Below are the code and all the weights of a small trained network. Each question names an input and a target symbol and asks about switching units off, where a switched-off unit gives its printed mean instead of its output.

import numpy as np


def w(rows, s, z=0):
    codes = np.array(rows[::2]) - 128.0
    scale = np.full(codes.shape[1], s)
    scale[-1] = z or s
    return codes * scale


def norm(h):
    return h / np.sqrt((h * h).mean(-1, keepdims=True) + 1e-5)


def f(y):
    return np.maximum(y, 0)


def softmax(a):
    e = np.exp(a - a.max(-1, keepdims=True))
    return e / e.sum(-1, keepdims=True)


def log_softmax(a):
    a = a - a.max(-1, keepdims=True)
    return a - np.log(np.exp(a).sum(-1, keepdims=True))


def net(x, mask):
    ids = ['βεζθξπψ'.index(c) for c in x.split()]
    T = len(ids)
    res = E[ids] + P[:T]
    u = 0
    for l in range(2):
        q, k, v = (norm(res) @ M[l].T for M in (Q, K, V))
        z = softmax(np.where(np.tri(T) > 0, q @ k.T / 2**0.5, -1e9)) @ v
        res = res + np.where(mask[u], z, O[l][:, -1]) @ O[l][:, :-1]
        u += 1
        y = f(norm(res) @ A[l][:, :-1].T + A[l][:, -1])
        res = res + np.where(mask[u : u + 4], y, B[l][:, -1]) @ B[l][:, :-1]
        u += 4
    return log_softmax(norm(res)[-1] @ U[:, :-1].T + U[:, -1])


Q, K, V, O, A, B = {}, {}, {}, {}, {}, {}
E = w([
[79,107,94,77],'β',
[83,70,68,155],'ε',
[7,179,106,108],'ζ',
[188,78,71,81],'θ',
[98,244,111,220],'ξ',
[141,132,103,157],'π',
[70,66,136,135],'ψ',
],0.02)
P = w([
[148,135,236,138],'0',
[145,123,252,210],'1',
[136,122,230,218],'2',
[36,125,109,153],'3',
[105,144,191,160],'4',
[128,130,194,189],'5',
[145,141,216,179],'6',
[148,124,227,194],'7',
[109,120,210,180],'8',
[114,150,164,201],'9',
[128,125,233,190],'10',
[74,131,142,173],'11',
[156,140,240,203],'12',
[140,134,209,193],'13',
],0.0037)
Q[0] = w([
[186,182,98,93],'0.h1',
[130,1,143,60],'0.h1',
],0.0072)
K[0] = w([
[53,113,231,199],'0.h1',
[96,79,126,2],'0.h1',
],0.0061)
V[0] = w([
[106,152,196,4],'0.h1',
[43,254,163,226],'0.h1',
],0.0044)
O[0] = w([
[146,196,180,58,3],'0.h1',
[2,196,141,202,54],'0.h1',
],0.0071,0.0017)
A[0] = w([
[89,86,171,10,116],'0.n1',
[39,116,136,6,252],'0.n2',
[143,255,149,118,123],'0.n3',
[84,169,86,54,89],'0.n4',
],0.0086,0.0024)
B[0] = w([
[169,169,83,118,219],'0.n1',
[209,114,206,154,254],'0.n2',
[1,115,160,70,163],'0.n3',
[165,57,234,87,174],'0.n4',
],0.0096,0.0058)
Q[1] = w([
[232,228,88,255],'1.h1',
[172,149,116,243],'1.h1',
],0.0061)
K[1] = w([
[225,144,23,24],'1.h1',
[87,254,134,103],'1.h1',
],0.0059)
V[1] = w([
[117,68,255,231],'1.h1',
[184,136,79,190],'1.h1',
],0.008)
O[1] = w([
[187,48,152,153,253],'1.h1',
[179,149,4,252,171],'1.h1',
],0.013,0.0029)
A[1] = w([
[173,114,168,127,180],'1.n1',
[155,177,151,249,254],'1.n2',
[141,77,48,62,215],'1.n3',
[129,107,190,187,132],'1.n4',
],0.013,0.0045)
B[1] = w([
[133,195,135,221,222],'1.n1',
[178,105,99,6,254],'1.n2',
[54,204,174,217,253],'1.n3',
[80,94,111,111,205],'1.n4',
],0.013,0.0077)
U = w([
[179,169,218,105,104],'β',
[90,99,125,170,1],'ε',
[75,127,254,99,74],'ζ',
[130,223,162,167,213],'θ',
[88,179,175,92,117],'ξ',
[180,101,108,116,203],'π',
[140,96,180,146,27],'ψ',
],0.0092,0.0026)

Each question gives the input, a string of symbols that net reads in full, and the target symbol t.
The units are the heads (2 rows each of Q, K, V and O) and the neurons (one row each of A and B). Each row of codes is followed by its name. A weight is (code - 128) times the scale printed after its matrix; where a second scale follows, it is the last column's (O, A, B and U).
mask holds one flag per unit, layer by layer, with each layer's heads first. A switched-off unit (its flag False) gives its mean, the last column of its rows in O or B, instead of its output. The means were averaged over made-up inputs and are rounded, as every weight is.
A unit's drop is (log p(t) with every unit on - log p(t) with that unit switched off) / (log p(t) with every unit on - log p(t) with every unit switched off).
The circuit of an input: a set's keep is (log p(t) with only the set's units on - log p(t) with every unit switched off) / (log p(t) with every unit on - log p(t) with every unit switched off). Starting from all 10 units, units are removed one at a time, each time the one whose removal leaves the highest keep (on an exact tie, the one counted first), for as long as the keep stays at least 0.8.
units of the circuit, in order: the units of the circuit, biggest drop first
most important unit: the unit with the biggest drop
top k neurons: the k neurons with the biggest drops, biggest first
top k neurons in layer l: the k neurons of layer l with the biggest drops, biggest first
drop when u is switched off: that unit's drop, to one decimal
input ξ θ θ θ π β β ε ε ξ β θ β, target θ: units of the circuit, in order => 0.n1
input β π ε π β ψ ψ, target π: top 2 neurons => 1.n3, 0.n3
input β θ θ θ ε π ξ π π ε ψ, target π: top 3 neurons => 0.n3, 1.n2, 0.n4
input ζ ζ π ε θ ε ξ, target ξ: top 3 neurons => 1.n2, 0.n3, 0.n2
input ε ξ ξ ξ π ψ ε θ ξ θ, target θ: top 2 neurons => 1.n3, 0.n2
input π π ε ξ, target π: units of the circuit, in order => 1.n2, 1.h1
input π β π ξ, target π: top 3 neurons => 1.n2, 1.n3, 0.n2
input ξ θ ξ β β π ξ θ ψ ξ π ξ, target ξ: top 3 neurons in layer 1 => 1.n2, 1.n1, 1.n3
input θ π π θ ψ θ ε β β ζ θ β, target θ: top 4 neurons => 1.n1, 0.n1, 1.n2, 0.n3
input β ξ θ ξ θ ψ ψ ε θ ψ, target θ: top 3 neurons in layer 1 => 1.n1, 1.n2, 1.n3
input ξ π θ θ ψ, target θ: top 2 neurons in layer 1 => 1.n1, 1.n3
input ζ ξ ζ β ξ, target ζ: top 2 neurons in layer 0 => 0.n3, 0.n1
input β ε ζ ζ ξ ψ β, target β: top 2 neurons in layer 0 => 0.n2, 0.n1
input π θ β β ξ β ψ π, target π: most important unit => 0.n2
input ψ θ ζ ζ θ, target θ: drop when 1.h1 is switched off => 0.0
input ζ ζ β β ξ, target ζ: drop when 0.n3 is switched off => 0.4
input ε β θ ε ε π π, target π: drop when 0.n2 is switched off => 0.1
